Here is a tiny trained network, its code and every weight. The questions are about switching its units off for an input and a target symbol, where a switched-off unit gives its printed mean instead of its output.

import numpy as np


def w(rows, s, z=0):
    codes = np.array(rows[::2]) - 128.0
    scale = np.full(codes.shape[1], s)
    scale[-1] = z or s
    return codes * scale


def f(y):
    return np.maximum(y, 0)


def softmax(a):
    e = np.exp(a - a.max(-1, keepdims=True))
    return e / e.sum(-1, keepdims=True)


def log_softmax(a):
    a = a - a.max(-1, keepdims=True)
    return a - np.log(np.exp(a).sum(-1, keepdims=True))


def net(x, mask):
    ids = ['ζηθξφω'.index(c) for c in x.split()]
    T = len(ids)
    res = E[ids] + P[:T]
    u = 0
    for l in range(2):
        r = res
        for j in range(3):
            rows = slice(3 * j, 3 * j + 3)
            q, k, v = (r @ M[l][rows].T for M in (Q, K, V))
            z = softmax(np.where(np.tri(T) > 0, q @ k.T / 3**0.5, -1e9)) @ v
            o = O[l][rows]
            res = res + np.where(mask[u + j], z, o[:, -1]) @ o[:, :-1]
        u += 3
        y = f(res @ A[l][:, :-1].T + A[l][:, -1])
        res = res + np.where(mask[u : u + 4], y, B[l][:, -1]) @ B[l][:, :-1]
        u += 4
    return log_softmax(res[-1] @ U[:, :-1].T + U[:, -1])


Q, K, V, O, A, B = {}, {}, {}, {}, {}, {}
E = w([
[163,94,167,205,77,140,195,100,172,94],'ζ',
[97,180,136,182,128,124,73,191,136,105],'η',
[111,135,111,74,232,100,196,132,94,141],'θ',
[114,8,148,114,161,104,97,90,181,84],'ξ',
[46,94,164,194,167,88,98,56,59,112],'φ',
[190,159,89,52,85,113,59,75,76,161],'ω',
],0.016)
P = w([
[205,115,173,141,174,160,118,175,67,137],'0',
[137,163,187,43,110,171,144,144,142,15],'1',
[117,98,44,157,91,98,160,160,77,49],'2',
[142,71,211,158,107,69,138,201,108,221],'3',
[77,187,195,52,88,151,145,121,188,40],'4',
[120,148,32,188,137,8,119,28,211,117],'5',
],0.011)
Q[0] = w([
[118,173,81,145,109,152,154,95,79,139],'0.h1',
[149,97,111,80,91,129,92,121,120,88],'0.h1',
[188,219,195,104,104,129,163,74,98,175],'0.h1',
[182,2,120,106,121,93,103,167,117,107],'0.h2',
[185,129,104,203,45,159,140,83,137,171],'0.h2',
[143,112,19,143,176,89,95,136,61,240],'0.h2',
[147,140,177,64,138,152,64,101,84,195],'0.h3',
[190,153,151,145,86,183,124,127,123,232],'0.h3',
[211,82,196,226,132,76,137,183,159,150],'0.h3',
],0.0097)
K[0] = w([
[120,155,120,170,161,158,104,160,77,191],'0.h1',
[176,41,167,81,146,142,32,184,176,148],'0.h1',
[212,167,137,164,135,189,184,140,112,162],'0.h1',
[203,7,179,79,188,144,110,89,152,59],'0.h2',
[164,112,131,254,54,171,158,127,137,81],'0.h2',
[48,81,101,156,231,112,186,193,119,100],'0.h2',
[157,173,160,43,91,227,132,105,76,113],'0.h3',
[225,100,166,107,90,181,80,117,62,137],'0.h3',
[175,151,89,196,100,59,158,133,97,206],'0.h3',
],0.0092)
V[0] = w([
[89,166,148,35,52,143,96,74,147,113],'0.h1',
[102,125,234,107,159,218,187,126,104,91],'0.h1',
[92,150,77,146,91,126,199,103,206,27],'0.h1',
[56,151,252,140,112,137,142,234,137,142],'0.h2',
[149,109,159,143,75,2,116,113,107,200],'0.h2',
[142,112,144,122,98,200,74,205,18,35],'0.h2',
[193,85,205,132,148,165,87,169,48,242],'0.h3',
[138,64,98,131,88,54,156,196,121,157],'0.h3',
[110,127,143,164,175,175,152,155,106,60],'0.h3',
],0.0052)
O[0] = w([
[85,105,120,113,133,194,50,82,123,58,40],'0.h1',
[130,197,209,79,11,105,97,125,128,156,255],'0.h1',
[157,146,66,107,140,223,92,10,80,176,168],'0.h1',
[241,184,200,190,238,66,64,2,180,117,175],'0.h2',
[153,181,54,182,180,120,226,186,175,79,101],'0.h2',
[86,210,171,128,87,48,167,17,143,227,254],'0.h2',
[197,45,208,111,137,95,114,225,174,51,29],'0.h3',
[202,128,87,132,113,207,102,125,137,156,148],'0.h3',
[97,138,182,113,88,113,229,182,205,147,244],'0.h3',
],0.0052,0.0025)
A[0] = w([
[106,140,118,185,101,127,127,112,87,154,2],'0.n1',
[255,162,129,143,173,174,154,175,99,156,77],'0.n2',
[193,88,132,121,134,115,91,113,160,59,117],'0.n3',
[178,183,113,100,50,153,131,91,128,99,94],'0.n4',
],0.0082,0.0037)
B[0] = w([
[79,96,79,72,153,169,121,159,163,146,174],'0.n1',
[18,106,62,74,2,72,107,98,97,58,222],'0.n2',
[246,156,63,141,152,159,111,114,108,96,252],'0.n3',
[113,117,71,114,171,52,142,193,214,187,253],'0.n4',
],0.0085,0.0031)
Q[1] = w([
[150,221,122,60,113,103,145,187,153,141],'1.h1',
[147,85,126,8,238,115,145,86,76,115],'1.h1',
[3,200,180,148,167,112,86,133,54,108],'1.h1',
[143,109,201,129,174,40,161,41,159,185],'1.h2',
[162,134,138,91,106,173,94,59,74,184],'1.h2',
[128,137,88,94,143,167,179,206,120,5],'1.h2',
[120,85,91,167,137,138,93,83,128,236],'1.h3',
[151,72,145,207,68,69,140,150,52,77],'1.h3',
[111,160,133,109,76,178,143,95,135,2],'1.h3',
],0.0085)
K[1] = w([
[152,234,99,47,95,47,106,161,139,158],'1.h1',
[103,26,127,10,221,111,197,84,87,145],'1.h1',
[50,215,178,152,196,114,89,130,55,106],'1.h1',
[103,213,58,154,254,106,88,34,236,168],'1.h2',
[44,183,110,125,118,183,149,145,72,120],'1.h2',
[157,82,209,178,70,109,79,225,124,110],'1.h2',
[48,108,104,187,128,98,155,113,166,109],'1.h3',
[164,56,237,216,103,66,163,156,110,81],'1.h3',
[164,167,63,73,68,108,97,190,131,146],'1.h3',
],0.0083)
V[1] = w([
[121,196,196,99,95,100,194,167,165,59],'1.h1',
[68,166,74,206,182,28,145,3,186,92],'1.h1',
[167,141,237,95,71,174,150,150,98,99],'1.h1',
[145,121,65,103,215,86,200,114,58,216],'1.h2',
[90,137,54,123,158,142,58,67,188,166],'1.h2',
[152,36,165,93,97,150,168,88,123,75],'1.h2',
[76,118,121,151,141,134,198,166,152,152],'1.h3',
[154,77,129,123,136,108,203,164,207,96],'1.h3',
[199,153,139,114,75,71,114,190,126,151],'1.h3',
],0.0062)
O[1] = w([
[177,46,87,165,182,187,131,80,132,118,212],'1.h1',
[169,25,63,86,81,124,145,194,71,224,254],'1.h1',
[142,143,79,170,188,173,83,98,191,63,112],'1.h1',
[15,78,130,71,202,198,159,89,136,77,90],'1.h2',
[206,115,139,186,175,194,134,143,161,11,76],'1.h2',
[213,2,125,71,140,83,133,85,111,191,155],'1.h2',
[129,148,122,168,185,143,139,125,58,136,109],'1.h3',
[101,170,82,193,127,148,41,158,123,152,174],'1.h3',
[102,95,57,134,124,178,132,174,179,198,196],'1.h3',
],0.0059,0.006)
A[1] = w([
[116,114,161,94,92,109,141,224,89,169,4],'1.n1',
[141,125,127,85,78,113,80,114,108,78,2],'1.n2',
[109,176,213,166,104,109,99,153,156,133,101],'1.n3',
[150,160,254,99,166,111,185,138,101,117,59],'1.n4',
],0.012,0.003)
B[1] = w([
[103,136,155,105,176,229,182,148,203,77,255],'1.n1',
[67,156,107,223,230,127,162,37,127,89,178],'1.n2',
[133,230,152,130,46,134,102,184,80,19,190],'1.n3',
[171,247,253,194,129,100,254,20,122,200,162],'1.n4',
],0.0089,0.0071)
U = w([
[134,159,133,109,84,141,134,141,95,72,110],'ζ',
[126,156,181,156,133,137,192,86,137,147,35],'η',
[252,85,153,118,210,151,119,170,163,159,112],'θ',
[56,102,132,44,83,167,177,127,197,133,165],'ξ',
[100,120,59,142,47,1,111,76,15,235,253],'φ',
[76,148,65,213,211,174,131,59,148,61,59],'ω',
],0.0072,0.0046)

Each question gives the input, a string of symbols that net reads in full, and the target symbol t.
The units are the heads (3 rows each of Q, K, V and O) and the neurons (one row each of A and B). Each row of codes is followed by its name. A weight is (code - 128) times the scale printed after its matrix; where a second scale follows, it is the last column's (O, A, B and U).
mask holds one flag per unit, layer by layer, with each layer's heads first. A switched-off unit (its flag False) gives its mean, the last column of its rows in O or B, instead of its output. The means were averaged over made-up inputs and are rounded, as every weight is.
A unit's drop is (log p(t) with every unit on - log p(t) with that unit switched off) / (log p(t) with every unit on - log p(t) with every unit switched off).
The circuit of an input: a set's keep is (log p(t) with only the set's units on - log p(t) with every unit switched off) / (log p(t) with every unit on - log p(t) with every unit switched off). Starting from the 12 units with the biggest drops (on a tie, the unit counted first), units are removed one at a time, each time the one whose removal leaves the highest keep (on an exact tie, the one counted first), for as long as the keep stays at least 0.8.
units of the circuit, in order: the units of the circuit, biggest drop first
top k neurons: the k neurons with the biggest drops, biggest first
top k neurons in layer l: the k neurons of layer l with the biggest drops, biggest first
heads that matter: for each layer, one digit per head in row order, 1 if its drop is at least 0.15 and else 0, layers parted by /
input φ ξ φ φ, target η: top 2 neurons	0.n2, 1.n4
input η ξ η θ ζ φ, target ξ: top neuron in layer 1	1.n1
input η φ η, target φ: units of the circuit, in order	1.n1, 0.h2
input η ξ θ, target ξ: top 2 neurons	1.n1, 0.n3
input ζ ξ θ η ζ ζ, target ω: heads that matter	001 / 010
input ξ ζ θ ξ η, target ζ: heads that matter	010 / 010
input φ θ ω η φ ζ, target ξ: units of the circuit, in order	0.h2, 1.h1, 1.n1, 0.h3
input ω ξ ξ ζ ξ η, target ξ: units of the circuit, in order	1.n1, 1.h1
input ξ φ θ φ, target ξ: units of the circuit, in order	1.h1, 1.n1
input φ θ θ θ θ ζ, target ξ: units of the circuit, in order	1.h1, 1.n1, 0.h3, 0.h2
input ξ φ ζ ξ, target η: heads that matter	001 / 101
input ξ η ξ η, target θ: heads that matter	110 / 110
input ζ η φ ζ, target ζ: top 2 neurons	0.n4, 1.n3
input ξ ζ ω, target ξ: heads that matter	000 / 000
input ξ ξ ω, target ξ: heads that matter	000 / 100
input θ η η η φ, target φ: units of the circuit, in order	1.h1, 0.h2
input φ ζ η φ ξ ξ, target φ: units of the circuit, in order	1.h1
input ζ ζ ξ ζ φ ξ, target φ: units of the circuit, in order	1.h1, 0.h1
input θ ξ φ η, target ζ: heads that matter	001 / 100
input ω η η ω ω ξ, target ξ: units of the circuit, in order	1.n1, 1.h1
input ζ ξ φ ξ φ, target φ: heads that matter	000 / 100
input ω ω η φ φ ξ, target ξ: heads that matter	010 / 100
input ζ θ η, target ξ: units of the circuit, in order	1.n1, 1.h1, 0.h3, 1.h2
input η η θ η θ, target η: units of the circuit, in order	1.n4, 1.h3, 0.n2
input θ ω ξ ω, target θ: heads that matter	101 / 010
input θ ξ η ζ, target φ: heads that matter	011 / 110
input ξ η ξ θ θ θ, target ω: top 3 neurons	0.n2, 0.n3, 0.n1
